Below is a small trained network, with its code and all its weights. Each question gives an input and a class and asks what happens when units are switched off, that is, made to give their printed mean instead of their output.

import numpy as np


def w(rows, s, z=0):
    codes = np.array(rows[::2]) - 128.0
    scale = np.full(codes.shape[1], s)
    scale[-1] = z or s
    return codes * scale


def f(y):
    return y / 2 * (1 + np.tanh(0.7978845608 * (y + 0.044715 * y**3)))


def log_softmax(a):
    a = a - a.max(-1, keepdims=True)
    return a - np.log(np.exp(a).sum(-1, keepdims=True))


def net(x, mask):
    res = np.array(x, float).reshape(1, 6) / 4 @ E
    y = f(res @ A[0][:, :-1].T + A[0][:, -1])
    res = res + np.where(mask, y, B[0][:, -1]) @ B[0][:, :-1]
    return log_softmax(res[-1] @ U[:, :-1].T + U[:, -1])


A, B = {}, {}
E = w([
[198,126,198,159,193,85,240,156,181,44,57,255],'x0',
[165,121,128,98,105,182,135,23,189,209,154,175],'x1',
[83,115,112,170,44,104,120,182,83,85,78,97],'x2',
[170,19,106,95,103,88,111,93,98,12,185,157],'x3',
[136,190,53,154,193,114,234,65,172,136,215,158],'x4',
[154,34,166,148,157,107,162,148,139,109,136,65],'x5',
],0.0098)
A[0] = w([
[133,52,153,124,63,135,149,113,162,90,97,161,36],'neuron 1',
[139,110,150,85,192,178,151,74,190,136,188,147,221],'neuron 2',
[105,155,85,180,124,150,124,160,98,143,122,80,2],'neuron 3',
[123,123,137,138,85,133,117,126,64,143,150,144,111],'neuron 4',
[154,84,82,145,162,60,175,126,110,30,194,145,127],'neuron 5',
[118,180,164,175,171,106,166,197,144,97,64,198,200],'neuron 6',
[138,242,79,182,183,114,246,73,196,160,135,143,189],'neuron 7',
[132,161,77,125,142,125,71,94,104,128,174,199,128],'neuron 8',
[98,110,129,156,170,133,105,160,129,159,156,6,139],'neuron 9',
],0.013,0.0051)
B[0] = w([
[185,146,89,195,209,153,138,128,133,147,118,126,171],'neuron 1',
[144,137,111,159,163,122,152,164,118,155,155,177,201],'neuron 2',
[101,67,83,121,104,143,122,117,155,160,95,117,162],'neuron 3',
[108,147,149,198,138,142,103,181,142,131,130,157,149],'neuron 4',
[220,147,150,169,232,109,179,181,135,74,109,66,219],'neuron 5',
[216,125,167,249,234,81,191,150,106,93,58,99,222],'neuron 6',
[106,98,86,152,110,173,63,69,137,177,196,202,251],'neuron 7',
[95,89,105,144,133,133,105,89,155,215,169,166,168],'neuron 8',
[84,172,110,90,117,122,88,127,121,103,85,39,189],'neuron 9',
],0.012,0.026)
U = w([
[167,115,89,182,155,137,140,143,132,142,188,255,254],'0',
[12,137,46,99,4,148,84,125,120,133,184,142,81],'1',
[124,135,173,85,78,40,218,63,78,77,180,174,42],'2',
[171,184,183,12,111,98,235,162,131,137,218,208,45],'3',
[177,147,117,161,146,117,150,178,121,84,93,59,171],'4',
],0.0094,0.0054)

Each question gives the input, the list of numbers given to net, and the class t.
The units are the neurons (one row each of A and B). Each row of codes is followed by its name. A weight is (code - 128) times the scale printed after its matrix; where a second scale follows, it is the last column's (A, B and U).
mask holds one flag per neuron, in row order. A switched-off neuron (its flag False) gives its mean, the last column of its row in B, instead of its output. The means were averaged over made-up inputs and are rounded, as every weight is.
A unit's drop is (log p(t) with every unit on - log p(t) with that unit switched off) / (log p(t) with every unit on - log p(t) with every unit switched off).
The circuit of an input: a set's keep is (log p(t) with only the set's units on - log p(t) with every unit switched off) / (log p(t) with every unit on - log p(t) with every unit switched off). Starting from all 9 units, units are removed one at a time, each time the one whose removal leaves the highest keep (on an exact tie, the one counted first), for as long as the keep stays at least 0.8.
circuit, biggest first: the units of the circuit, biggest drop first
k most important neurons: the k neurons with the biggest drops, biggest first
drop of u: that unit's drop, to one decimal
input [-4,-6,-6,-2,-2,5], class 1: 3 most important neurons => neuron 6; neuron 5; neuron 1
input [-3,-2,3,-7,1,1], class 1: circuit, biggest first => neuron 5; neuron 6
input [-4,1,0,-1,1,-6], class 1: circuit, biggest first => neuron 6; neuron 5
input [1,3,-8,-4,-6,8], class 3: 2 most important neurons => neuron 6; neuron 7
input [-4,-8,7,1,1,-3], class 1: circuit, biggest first => neuron 6
input [-1,-1,-3,-8,2,8], class 1: circuit, biggest first => neuron 9; neuron 5; neuron 6
input [-8,6,-1,-4,7,-7], class 1: circuit, biggest first => neuron 6; neuron 5
input [3,7,3,-4,-8,5], class 4: 3 most important neurons => neuron 7; neuron 2; neuron 8
input [2,2,-2,-3,-8,-8], class 4: 2 most important neurons => neuron 7; neuron 2
input [-3,-3,-6,3,-2,-6], class 1: 4 most important neurons => neuron 6; neuron 5; neuron 1; neuron 2
input [4,-1,2,8,3,-7], class 4: 2 most important neurons => neuron 5; neuron 7
input [6,-3,-1,8,5,-2], class 4: 2 most important neurons => neuron 5; neuron 6
input [3,-3,7,5,8,8], class 4: drop of neuron 5 => 0.1
input [1,-2,-1,3,4,7], class 4: circuit, biggest first => neuron 5
input [-8,0,2,-1,-5,1], class 1: drop of neuron 5 => 0.2
input [3,-2,-3,7,-3,-2], class 4: drop of neuron 7 => 0.4
